a =
[[122 125 139 134 120]
 [124 117 126 117 138]
 [115 114 139 127 123]
 [141 143 129 134 129]
 [125 111 119 107 148]
 [135 147 143 149 112]
 [107 104 140 122 124]
 [148 153 128 139 128]
 [118 111 130 117 134]
 [113 100 126 107 143]]
Rows and columns are numbered from 0.
The entry in the top-right corner is 120
Which number is the top entry of the column that holds the largest entry?
A: 125
Which number is the entry just left of the smallest entry?
A: 113
The entry at row 2, column 1: 114
The entry just left of 153: 148
Which number is the entry in the bottom-right corner?
A: 143
Which number is the minimum?
A: 100
Which number is the entry directly above the smallest entry?
A: 111
Which number is the entry directly above 113?
A: 118
Which number is the entry at row 2, column 2?
A: 139
The top-left entry -> 122
The entry at row 2, column 0: 115
Which number is the entry in row 1 and column 0?
A: 124
Which number is the entry at row 0, column 2?
A: 139
The entry just right of the smallest entry is 126

[[142, 115, 139, 114], [147, 111, 119, 119], [141, 117, 132, 118], [118, 147, 134, 142], [126, 137, 129, 135], [132, 129, 127, 130], [115, 150, 138, 142], [141, 117, 132, 118], [135, 125, 137, 123], [132, 130, 132, 128]]
The entry just left of 138: 150
Read off the entry just left of the smallest entry.
Answer: 147

[[125 113 126 133 134 142]
 [129 124 124 129 132 131]
 [121 115 104 131 114 140]
 [111 121 134 140 132 148]
 [128 129 132 121 122 108]
 [124 156 111 137 119 113]
 [127 139 120 127 121 128]
 [116 119 131 132 136 148]]
The entry directly below the largest entry -> 139
The 2nd-last entry, reading row by row -> 136
Find the top-right entry.
A: 142
Find the last entry in the row that holds the largest entry.
A: 113
Find the entry in the top-left corner.
A: 125
Find the maximum.
A: 156
The bottom entry of the column that holds the largest entry: 119
The smallest entry in the last column -> 108
The bottom-right entry is 148
Find the smallest entry.
A: 104
The fifth entry in reading order: 134
Find the 3rd-last entry, reading row by row.
A: 132
The 3rd entry, reading row by row -> 126
Find the entry just left of 122.
A: 121
The entry just right of 125: 113
Find the largest entry in the first column.
A: 129
Find the entry just right of 156.
A: 111
Find the bottom entry of the column that holds the smallest entry.
A: 131

Questions about the grid below.
1) The entry just right of 110?
2) The entry just right of 104?
[[104, 135, 131, 126, 133, 112], [153, 119, 132, 125, 126, 144], [127, 125, 138, 130, 127, 155], [110, 132, 136, 125, 133, 125], [117, 132, 123, 134, 125, 127]]
1) 132
2) 135

Read these off the matrix that follows.
1) Which number is the first entry on the main diagonal?
2) Which number is the last entry, reading row by row?
3) Which number is the entry just right of the smallest entry?
4) Which number is the 3rd entry on the main diagonal?
5) Which number is the entry just right of 148?
6) Which number is the entry in the top-right corner?
7) Which number is the entry in the bottom-left corner?
8) Which number is the 2nd entry on the main diagonal?
[[138 139 141 130 140 139]
 [141 137 115 109 118 113]
 [148 145 125 107 124 121]
 [127 132 143 135 144 145]
 [141 140 139 125 141 137]
 [124 121 110 124 109 110]
 [147 146 128 113 130 125]
 [147 146 129 112 128 124]
 [132 128 113 118 112 112]
 [150 144 122 104 122 120]]
1) 138
2) 120
3) 122
4) 125
5) 145
6) 139
7) 150
8) 137

data =
124,124,125,130,125,123,124
150,145,128,103,131,137,143
139,135,123,114,124,128,132
145,139,121,107,123,129,135
135,132,124,118,125,128,131
120,123,133,136,133,128,126
150,141,118,100,120,129,137
135,135,133,120,134,135,136
150,142,119,100,121,129,138
150,145,127,103,129,136,142
125,125,126,130,126,125,125
140,134,119,111,120,125,131
146,141,124,106,126,132,138
139,134,123,114,124,128,133
138,133,121,115,123,126,130
144,134,115,105,117,123,131
Indices start at 0.
The entry at row 1, column 0: 150
The entry in the top-right corner: 124
The entry in row 2 and column 2?
Answer: 123
The entry in the top-left corner?
Answer: 124
The entry in row 2 and column 0: 139
The entry in the bottom-right corner?
Answer: 131
The entry in the bottom-left corner -> 144
The entry at row 0, column 1?
Answer: 124
The entry in row 0 and column 2 -> 125
The entry just left of 127?
Answer: 145

grid =
[[116 148 112 116 121 112 126 114 139 111 111 131]
 [155 118 151 112 154 144 108 115 153 135 136 153]
 [137 123 141 147 132 143 144 148 111 144 144 119]
 [126 135 127 134 125 128 136 133 123 128 128 123]
 [111 149 110 127 115 112 136 124 127 114 114 121]
 [134 126 138 144 130 139 142 145 113 141 141 120]
 [114 146 113 129 116 115 137 126 125 117 117 121]
 [103 152 105 141 104 111 151 137 108 117 117 106]]
The entry in the top-left corner -> 116
The first entry in the row that holds the largest entry is 155
Which number is the top-right entry? 131
The 2nd entry on the main diagonal: 118
Which number is the smallest entry in the last column? 106
The bottom-left entry is 103
The second entry on the diagonal from the top-right corner: 136
The largest entry in the first row: 148
The 3rd entry from the end, reading row by row is 117
The second smallest entry: 104
The 5th-last entry, reading row by row: 137
The fourth entry, reading row by row -> 116
Which number is the largest entry in the last row? 152
Which number is the entry directly below the largest entry? 137
Which number is the last entry in the row that holds the largest entry? 153
The fourth-last entry, reading row by row is 108
The entry directly above 152: 146
The entry directly above 105 -> 113
The second largest entry: 154
Which number is the entry directly above 142? 136
Which number is the entry just right of 147? 132

Read these off the grid that follows.
1) Find the smallest entry.
2) Find the smallest entry in the first row.
3) Find the entry directly below the largest entry.
4) Find the fifth entry, reading row by row.
5) Find the entry just right of the smallest entry.
6) Find the largest entry in the last column.
7) Find the entry in the bottom-right corner.
8) Find the fourth entry from the end, reading row by row.
[[128 105 138 121 133 126 131 131 131 137 132 148 129 136]
 [131 123 132 110 130 144 126 130 126 124 125 109 125 135]
 [127 100 132 147 118 109 124 152 119 114 125 117 130 132]
 [143 130 127 120 134 141 129 128 132 111 133 104 133 138]
 [126 107 132 130 133 126 125 131 147 146 120 137 139 118]
 [141 141 128 136 136 127 143 129 117 125 119 129 132 131]
 [121 130 126 125 129 119 119 130 117 135 142 120 131 114]
 [133 122 112 131 139 137 121 132 116 127 134 127 116 118]]
1) 100
2) 105
3) 128
4) 133
5) 132
6) 138
7) 118
8) 134

m =
[[116 106 137 117 117 148 128 125 103 152 117 144]
 [138 154 132 142 141 125 134 119 143 116 129 142]
 [132 139 127 134 138 124 125 128 140 116 132 121]]
The fourth-last entry, reading row by row is 140
Report the top-left entry.
A: 116
Report the entry just right of the largest entry.
A: 132
Report the entry directly below the smallest entry.
A: 143
The top-right entry -> 144
The 2nd entry in reading order: 106
Report the entry just left of the largest entry.
A: 138
Report the last entry, reading row by row.
A: 121
Report the largest entry in the first row.
A: 152
Report the bottom entry of the column that holds the largest entry.
A: 139
Report the entry directly above 143.
A: 103

[[136, 153, 135, 134, 117, 149], [119, 111, 133, 147, 139, 123], [142, 153, 117, 121, 111, 115], [140, 155, 119, 123, 110, 116], [138, 111, 132, 146, 128, 150], [122, 145, 117, 138, 137, 142], [117, 151, 132, 127, 126, 134], [140, 120, 119, 148, 127, 121]]
The entry just left of the smallest entry -> 123
Give the 2nd entry in reading order.
A: 153
The entry just left of 148 is 119
Give the largest entry.
A: 155
The smallest entry is 110
Give the entry just left of 145.
A: 122
Give the entry just right of 151.
A: 132
Give the 1st entry in reading order.
A: 136
The entry just right of the smallest entry: 116
Give the entry just left of 155.
A: 140
Give the entry just right of 148.
A: 127
The third entry in reading order is 135

Questions about the matrix below. Indices start at 0.
1) Which number is the entry in row 1 and column 0?
2) Which number is the entry in row 2 and column 0?
3) Which number is the top-right entry?
4) Which number is the entry in row 0 and column 0?
5) Which number is the entry at row 0, column 1?
6) Which number is the entry in the bottom-left corner?
7) Which number is the bottom-right entry?
8) Which number is the largest entry?
[[101 127 146 152 143 115 130 122 120 128 129 124]
 [146 131 138 141 123 119 129 129 121 122 126 139]
 [129 128 131 131 128 128 133 123 123 128 129 132]
 [126 134 131 130 115 133 134 122 151 131 131 133]
 [121 119 142 123 128 128 125 124 126 131 129 132]
 [125 119 122 129 109 126 134 129 135 122 120 153]
 [126 128 131 128 128 128 129 126 126 128 129 129]
 [126 128 129 136 132 132 129 129 121 131 129 124]
 [122 128 132 133 131 126 129 126 126 128 129 128]
 [124 128 131 132 130 127 129 126 126 128 129 128]
 [124 128 131 131 130 127 129 126 126 128 129 128]
 [126 128 131 129 128 128 129 126 126 128 129 129]
 [126 129 130 129 125 128 129 126 133 128 129 129]]
1) 146
2) 129
3) 124
4) 101
5) 127
6) 126
7) 129
8) 153
